Rows, each with its class
[4, 5, 1, 20, -10, -12, -6, 7, -29, -3, -8, -18, 34, 17, -16, 9, 4, -10, 22, 7, 21, 30, 7, -62, 5, -21, -14, -12, 16, -9, -18, -22]
F
[-12, -4, -13, 21, -3, -10, -29, 14, -18, 6, -5, -10, 36, -4, -47, 26, 14, -7, 16, 10, 18, 37, 29, -54, -3, -1, -9, -6, -10, -8, -19, -11]
F
[-22, 25, -14, 9, -6, -9, -3, 1, -16, -15, -19, -15, 20, 1, -46, 6, 3, 1, 21, 0, 10, 18, 9, -70, -2, -29, -49, -23, 9, -3, -23, -14]
F
[-12, -5, -10, 10, 1, -5, -19, 40, -21, 0, 6, -18, 21, 14, 1, 1, 7, -17, 13, 8, 21, 17, 13, -68, 16, -13, -8, -19, -19, -11, -10, -12]
X
[-18, -7, -17, 13, -2, -11, -22, 12, -25, 11, -5, -14, 42, -7, -32, 12, 0, 0, 20, 11, 17, 31, 10, -45, 19, -13, 3, -13, -4, -10, -14, -14]
F
[-16, -6, -12, 8, -10, -11, -13, 10, -16, -10, -13, -27, 52, 12, -15, 17, 23, -3, 17, 42, 2, 36, 10, -89, -2, -17, 2, -20, -5, -20, -8, -21]
F
[-28, 11, -1, 5, 5, -3, -29, 8, -12, -10, 18, -40, 35, 7, -6, 9, 4, 1, 32, 11, -8, 27, 3, -58, 1, -22, 1, -12, 7, -3, -57, -41]
F
[-18, 9, -4, 5, -1, -3, -30, 3, -11, -7, -10, -12, 25, 26, -14, 2, 6, 11, 25, 28, 2, 20, 6, -55, 16, -4, -1, -18, -5, -18, -27, -27]
G
[-13, -9, 15, 10, 12, -14, -5, 1, -16, -22, 1, -29, 38, 13, -37, 2, -14, -3, 19, 38, 3, 37, 12, -31, -6, -13, 53, -13, -11, 4, -16, -7]
F
[-10, -5, 1, 15, -6, 6, -2, -5, -20, 4, -14, -7, 22, 20, 5, 5, -1, -4, 14, 22, 5, 12, 3, -79, 12, -26, -14, -10, -3, -8, -13, -5]
J
[-22, 0, -20, 8, -2, 1, -11, 7, -30, -6, -1, -15, 9, 5, -18, 21, 6, -57, 21, 18, -8, 27, -4, -75, 8, -22, -24, -32, -1, -17, -16, -18]
G
[-15, -3, -6, 8, 4, 3, -14, 14, -20, -4, -4, -17, 31, 8, -5, 9, 1, -8, 28, 19, -8, 20, 2, -59, 10, -11, -21, 1, 4, -18, -6, -18]
F
[-32, 6, 11, 11, -6, -5, -41, 7, -32, -28, -24, -31, 25, 16, 0, 24, -7, 3, 45, 23, 16, 39, 4, -77, 4, -40, -9, -17, 35, 1, -24, -29]
F
[-35, 0, -12, 8, -7, 2, -35, 25, -27, -12, -3, -17, 39, 10, -30, 12, -1, 5, 43, 21, 6, 36, 13, -64, 17, -29, -18, -4, 23, -37, -15, -26]
F
[-30, -3, 4, 5, -6, -3, -10, 7, -39, -10, -9, -15, 36, 5, -33, 7, 16, -16, 26, 25, 14, 30, 2, -53, 8, -17, 24, -25, -7, -4, -15, -13]
X
[-16, -14, -12, 10, -5, 1, -18, 13, -13, -2, -12, -17, 31, 31, -19, 11, 3, 7, 14, 38, 17, 27, 11, -47, 22, -15, 12, -10, 6, -23, -8, -20]
F
[-12, -6, -10, 5, -28, -8, -13, 7, -27, 13, -2, -16, 25, -4, -46, 17, 7, -8, 41, 4, 22, 32, 14, -53, 8, -17, -6, -12, 2, 3, -28, -27]
F
[-9, -11, -27, 0, 2, -5, -23, 9, -32, -9, -14, -8, 30, -10, -25, 13, 13, -12, 30, 1, 18, 14, 15, -93, 11, -29, -53, 1, 1, 1, -19, -14]
F
[-34, 13, 2, 13, -2, -5, -59, 18, -27, -24, -15, -18, 27, 11, -20, 11, -11, 2, 45, 24, 12, 25, 11, -79, 18, -42, -16, -15, 45, -14, -28, -23]
F
[-9, 4, 7, 15, -7, -16, -41, 22, -31, -14, -11, -20, 54, 5, -17, 16, 5, 10, 32, 23, 19, 51, 1, -54, 11, -16, 1, -10, 14, -4, -21, -13]
F
[-19, -9, 10, 25, 3, 4, -14, 15, -27, -8, -11, -8, 22, -6, -16, 6, -5, 9, 18, 9, 20, 6, 13, -62, 12, -16, -32, -7, 4, 8, -23, -6]
F
[-19, 9, -5, 13, 3, -10, -15, 11, -14, -3, -10, -17, 34, 15, -2, 3, 17, -10, 28, 8, -20, 38, 19, -62, -17, -25, -20, 0, 4, -7, -8, -20]
J
[-9, -12, -15, 13, 2, -10, -16, 11, -25, 2, -8, 8, 27, 8, -19, 12, 2, -25, 17, 2, -4, 32, 21, -83, 11, -17, -29, -28, -10, -16, -3, -8]
F
[-13, 16, 12, 20, -8, -12, -13, -7, -18, -34, -14, -28, 29, 16, -18, 5, 13, -1, 12, 24, 13, 16, 14, -33, 18, -22, 28, -14, -5, -6, -10, -22]
X
[10, -3, -14, 14, -6, -9, -8, 23, -15, -12, 3, -11, 55, 8, -23, 5, 0, 0, 23, 24, 0, 12, 13, -71, 13, -36, -5, -19, 1, 0, -13, -19]
F
[-18, -19, -7, 5, 0, -9, -23, 5, -28, -7, -11, -18, 48, 18, -22, 19, 11, 3, 40, 1, 8, 28, 9, -81, 2, -27, -15, -11, 10, -10, -29, -25]
F
[-17, -3, -4, -23, -2, 10, -19, 22, -20, -3, -7, -16, 24, -11, -16, 10, 11, -6, 15, -4, 8, 27, 20, -63, -4, -15, -20, -15, 12, -7, -22, -14]
F
[-33, 35, -3, -1, -1, -5, -28, 21, -27, -18, -10, -16, 9, 10, 3, 8, -16, 10, 28, -5, 9, 31, 8, -64, 8, -25, -24, -6, 18, 3, -9, -27]
F
[15, -3, 2, 16, -4, -4, -33, -1, 18, 1, -16, -11, 47, 1, -25, 8, 11, 1, 26, 20, 2, 19, 12, -28, -2, -29, 4, -8, 11, -11, -18, -11]
F
[-25, 7, -6, 10, -3, -6, -19, 4, -18, -10, -7, -18, 16, 8, -18, 19, 0, 4, 21, 19, 4, 23, 27, -54, -7, -16, 2, -20, -12, -15, -9, -4]
X
[-15, -9, 1, 14, -3, 7, -21, -17, -25, -3, -15, -9, 10, 13, -16, 8, 16, -1, 24, 13, 8, 18, 19, -52, 3, -5, -2, -29, 5, -8, -22, -5]
X
[-14, -13, 0, 15, 1, -19, -18, 7, -20, 3, -12, -16, 20, 24, -12, 7, 4, -18, 20, 32, 6, 31, -3, -85, 17, -20, -19, -10, 2, -11, -31, -14]
J
[-19, -6, -9, 6, 14, 27, -16, 1, -28, 5, -9, -18, 16, 19, -24, 7, 7, -6, 13, 20, 23, 30, 15, -61, 18, -23, 10, -72, -14, -10, -11, -18]
X
[-14, -9, -6, 8, -1, -2, -22, 2, -25, -1, -33, -20, 30, -3, -21, 26, 8, -5, 29, 18, 5, 26, 13, -51, 14, -18, -11, -2, -2, -5, -12, -12]
F
[-27, -12, 8, 10, 2, -3, -23, 16, -26, -11, -12, -18, 10, 7, -29, 14, 4, 7, 39, 34, 15, 27, 7, -59, 3, -20, 15, -6, 1, -3, -20, -7]
F
[-25, 8, 7, 14, 18, -10, -36, 2, -21, -19, -11, -19, 2, 11, -31, 16, -15, 0, 37, 22, 9, 28, 7, -67, 5, -26, -9, -17, -3, -9, -24, -15]
F
[-27, -1, -7, 7, -13, 5, -38, 1, -29, -5, 4, -9, 24, -13, -14, 3, 13, 2, 30, 23, 17, 21, 11, -60, 4, -15, -4, -15, -3, -8, -10, -12]
F
[-23, 0, -2, -1, 0, -17, -24, 9, -29, -7, -9, -20, 4, 14, -26, 16, -3, -2, 15, 24, 14, 21, 6, -66, 19, -6, 13, -30, -4, -2, -4, -26]
X
[-19, 0, -11, 17, -14, -14, -4, 0, -6, 5, -14, 0, 20, 23, -14, 6, 28, -7, 23, 13, 8, 23, 13, -93, 23, -5, -5, -36, -11, -19, -14, -15]
J
[-16, 15, -23, 14, 5, 7, -14, 14, -30, -2, -11, -1, 43, -5, -16, 31, 13, -9, 30, 10, 0, 17, 13, -73, 12, -23, -27, -7, 17, -2, -17, -1]
F
[3, -17, 3, 11, 6, -6, 5, -16, 7, -26, -3, -8, 51, 0, -24, -1, 22, -5, -3, 39, 14, 23, 9, -31, -5, 4, 30, 1, -18, -2, 6, 20]
F
[-27, 1, -5, 19, 5, 4, -22, 8, -20, -3, -16, -11, 19, 0, -13, 3, 8, -2, 16, 15, 8, 18, 0, -79, 8, -37, -39, -19, 30, -9, -21, -23]
G
[-7, -6, 2, 5, 1, -12, -37, 9, -21, 5, -18, -17, 37, 14, -10, 19, 7, -3, 28, 15, 11, 27, 6, -53, 7, -19, -2, -21, 0, -11, -14, -11]
F

Rows, each with its class
[3, -5, 0, 9, 3, -2, -5, 2, 0, 2, 4, -4, 2, 0, 17, 4, 6, -17, -3, -1, 5, -4, -5, 3, -3, 0, -7, 8, 5, 4, -2, -1]
Z443
[14, -6, -2, -2, 8, -1, -10, 11, -5, -3, 8, -10, 13, 14, 5, 10, 3, -9, 6, 2, 7, -1, 6, -2, -3, -3, -6, 5, 0, 2, 3, -3]
Z103
[-2, 5, 1, 8, 0, -5, 8, 1, -6, 5, -1, -8, -4, 0, 10, -3, 0, -7, -4, 0, 3, -4, -1, 5, -3, 0, -4, 4, 0, 4, -5, 0]
Z108
[4, -5, -3, 5, 2, 8, 3, 2, 4, -3, 6, -5, 5, 12, 11, 3, 1, -4, 4, 3, 15, -1, -8, 0, 0, 3, -3, -5, 1, -2, -2, 4]
Z962
[3, 14, -2, 0, 7, -14, 7, 7, -11, 2, 3, -10, 4, 3, 0, -3, -3, -2, 6, 3, -3, -6, 15, -1, 2, 3, -5, 1, -3, 4, -1, 0]
Z103
[-5, 5, 2, 3, 5, 1, 4, 1, -9, 7, -1, -15, 1, 6, 1, 0, 3, -12, 4, -2, 4, 0, 8, 3, -3, -5, -4, 5, -4, -2, -3, 0]
Z927
[5, 4, -4, 4, -2, -1, -3, 3, 3, -4, 11, 3, 2, 0, 15, 6, 5, -5, -1, 2, 8, -2, -6, 0, -3, 9, -4, -4, 6, 2, 0, 1]
Z962
[0, -10, 1, 6, 0, 6, 6, 2, 0, 4, -1, -9, -1, 8, 10, 0, 6, -16, 0, -1, 7, 2, -1, 3, -6, -6, -1, 7, 4, -1, 1, 0]
Z927
[2, 1, 3, -4, -3, 5, -4, 3, 0, 1, -4, 0, -3, 5, -8, 1, 1, 3, 4, -2, -4, 10, 7, 1, -4, -6, 3, 1, -6, -4, 3, -6]
Z214
[-7, -6, 2, 10, -6, 13, -2, 0, 3, 4, 0, -6, 3, 4, 5, 4, 3, -13, -2, -1, 12, -1, -10, 1, -6, -4, -2, 3, -2, -3, -7, 5]
Z927
[3, -8, -6, -2, 9, 1, 2, 4, -10, -2, 1, -20, 19, 12, -15, -2, -8, 8, 10, 2, 5, -12, -1, -3, 6, -7, -10, 7, -19, 3, -3, 9]
Z103
[4, 4, -2, 0, 7, -2, -8, 9, -3, -3, 8, -5, 10, -2, 4, 3, 3, -5, 2, 0, 2, -7, 2, -3, 1, 4, -6, 1, -1, 3, -4, 0]
Z962

Rows with their classes
[-13, 3, 6, -6, 15, -8, 16, 4, -8, -15, -1, -8, -4, 6, -4, 3, 8, 6, 4, 4, -1, 3, -14, 7, -12, 8, -5, -5, 1, 12, -14, -2]
Q
[-7, -12, 24, 4, 10, 8, 26, 9, 17, 6, -11, -16, 3, -9, 0, 10, 5, -19, -8, -5, -30, 11, -18, -5, -12, 2, 16, -9, -3, 12, -11, 7]
Q
[-9, -16, -3, 2, 8, 17, 29, 3, 38, 12, -10, -10, 1, -9, -1, 11, 0, -8, -3, -13, -32, 17, -4, -3, -17, -6, 14, -8, 13, 7, -25, 17]
Q
[-5, -17, 2, 3, 3, 2, 3, 10, 10, 1, 2, -8, 7, -3, -3, 3, 7, -4, -2, -1, -8, 3, -5, -2, -10, -2, 6, 5, 3, 1, -4, 13]
W
[-9, -10, 5, 6, -11, 9, 0, 0, 11, 4, 0, -6, 12, -7, -3, 1, -7, -14, -15, 5, -16, -4, -9, -6, 0, -1, 7, 10, 8, -5, -1, 0]
W
[-22, -21, 9, 5, 8, 7, 25, 11, 20, -6, 0, -13, 11, -6, -4, 6, 1, -12, -7, 2, -28, 7, -23, 0, -19, 1, 6, 7, 10, 7, -19, 8]
W
[-9, -9, 16, -5, 9, -2, 11, 13, 2, -11, -2, -18, 5, -3, -4, 8, 11, -4, -2, 1, -17, -1, -14, 0, -18, 4, 6, -7, -5, 11, -2, 10]
P
[-17, -18, 13, 4, -1, 9, 6, 5, 12, -3, -2, -15, 17, -6, 2, 7, 0, -11, -13, 7, -27, -4, -17, -5, -15, 0, 10, 5, 6, 4, -6, 6]
W
[-11, -19, 10, 2, 6, 2, 13, 10, 14, -10, 3, -13, 14, -7, -5, 6, 3, -3, -6, 0, -24, 3, -14, 1, -18, 0, 7, 3, 2, 7, -5, 11]
W
[-10, -7, 24, 3, 4, -1, 23, 1, 9, -3, -1, -9, 8, -9, 2, 5, -2, -16, -5, 1, -24, 4, -21, -1, -5, 6, 6, 1, -5, 5, -7, -3]
U
[-20, -19, 9, 1, 3, 8, 23, 5, 24, -14, 5, -15, 23, -13, 1, 7, -7, -5, -1, -1, -39, -3, -18, 2, -19, -1, 22, 3, 5, 2, -10, 3]
W
[-11, -13, 0, 3, 3, 13, 10, 3, 25, -1, -2, -6, 6, -7, -3, 6, -6, -3, -4, -6, -26, 9, -6, 0, -9, -5, 5, 5, 15, 3, -9, 6]
W
[-10, -10, 16, 1, 5, 2, 14, 8, 9, -15, 2, -13, 11, -6, -1, 7, 0, -4, -3, 2, -28, 0, -17, 3, -15, 2, 5, 0, 1, 10, -3, 1]
P
[-27, 8, -10, -8, 4, 7, 21, -13, 11, -18, 2, -4, 8, -3, 11, 3, -13, 12, 6, 6, -23, -6, -8, 4, -21, 1, -6, -2, 9, 4, -21, -10]
U
[-14, -17, 16, 5, -1, 6, 12, 6, 13, -7, 1, -13, 17, -10, -1, 6, -3, -11, -10, 3, -30, -1, -17, -2, -12, 1, 10, 7, 3, 0, -3, 4]
W
[-2, -15, 11, 4, 8, 4, 17, 9, 17, 8, -6, -8, 0, -2, -5, 5, 7, -13, -5, -5, -15, 13, -10, -2, -6, -1, 10, -3, 3, 5, -11, 11]
Q
[-5, -8, 12, 2, 13, 6, 27, 6, 18, 5, -7, -6, -3, -4, -3, 7, 6, -11, -2, -6, -19, 18, -12, 0, -9, 1, 7, -7, 4, 9, -16, 7]
Q
[-8, -10, 5, 6, -4, 8, 4, 3, 13, 5, -2, -9, 10, -6, 2, 2, -1, -10, -10, 2, -18, 0, -9, -5, -4, -1, 8, 6, 5, -1, -3, 5]
W
[-4, -5, -19, -5, -2, 22, -2, -5, 27, 13, -9, -9, 4, -6, 8, 11, -5, 7, -5, -6, -24, 1, 13, -5, -17, -14, 12, -10, 17, 0, -14, 17]
P
[-18, 1, 22, -2, 6, -2, 21, -2, -2, -13, -2, -10, 10, -5, 7, 5, -2, -8, -5, 7, -23, -5, -23, 1, -13, 7, 3, -6, -10, 7, -7, -10]
U
[-13, -20, 27, 4, 3, 1, 19, 12, 10, -11, 3, -17, 20, -11, -2, 6, 3, -16, -8, 6, -34, 0, -26, -1, -14, 4, 10, 4, -8, 5, -2, 3]
W
[-27, -15, 5, -4, 10, -3, 18, 5, 10, -27, 7, -18, 14, -5, -3, 7, 0, 8, 2, 7, -28, -3, -22, 7, -28, 2, -1, 6, 9, 10, -15, 5]
W
[-4, -15, 8, -1, 11, 7, 20, 7, 18, 13, -8, -12, 6, -6, -2, 7, 10, -10, -5, -9, -19, 9, -6, -6, -15, -3, 15, -10, -3, 5, -13, 16]
P
[-17, -15, -7, 2, -1, 15, 15, 0, 31, -6, 2, -5, 12, -10, 0, 5, -10, -1, -1, -2, -32, 4, -7, 3, -15, -6, 5, 6, 18, 2, -17, 7]
D
[-7, -10, 14, 3, 11, 6, 20, 8, 14, 13, -10, -9, -6, -3, -2, 7, 10, -14, -8, -4, -14, 15, -13, -5, -7, 0, 8, -5, 4, 9, -16, 10]
Q
[-23, -3, 2, -6, 15, -2, 20, 2, 3, -23, 3, -10, 6, -2, 0, 7, 0, 11, 7, 7, -17, 0, -17, 8, -22, 3, -6, -2, 4, 12, -17, -2]
P
[-26, 8, 9, -2, 2, 9, 16, -9, 12, -17, -1, -12, 7, -4, 10, 11, -10, 0, -5, 8, -33, -7, -20, 3, -17, 1, 2, -5, 9, 10, -15, -11]
D
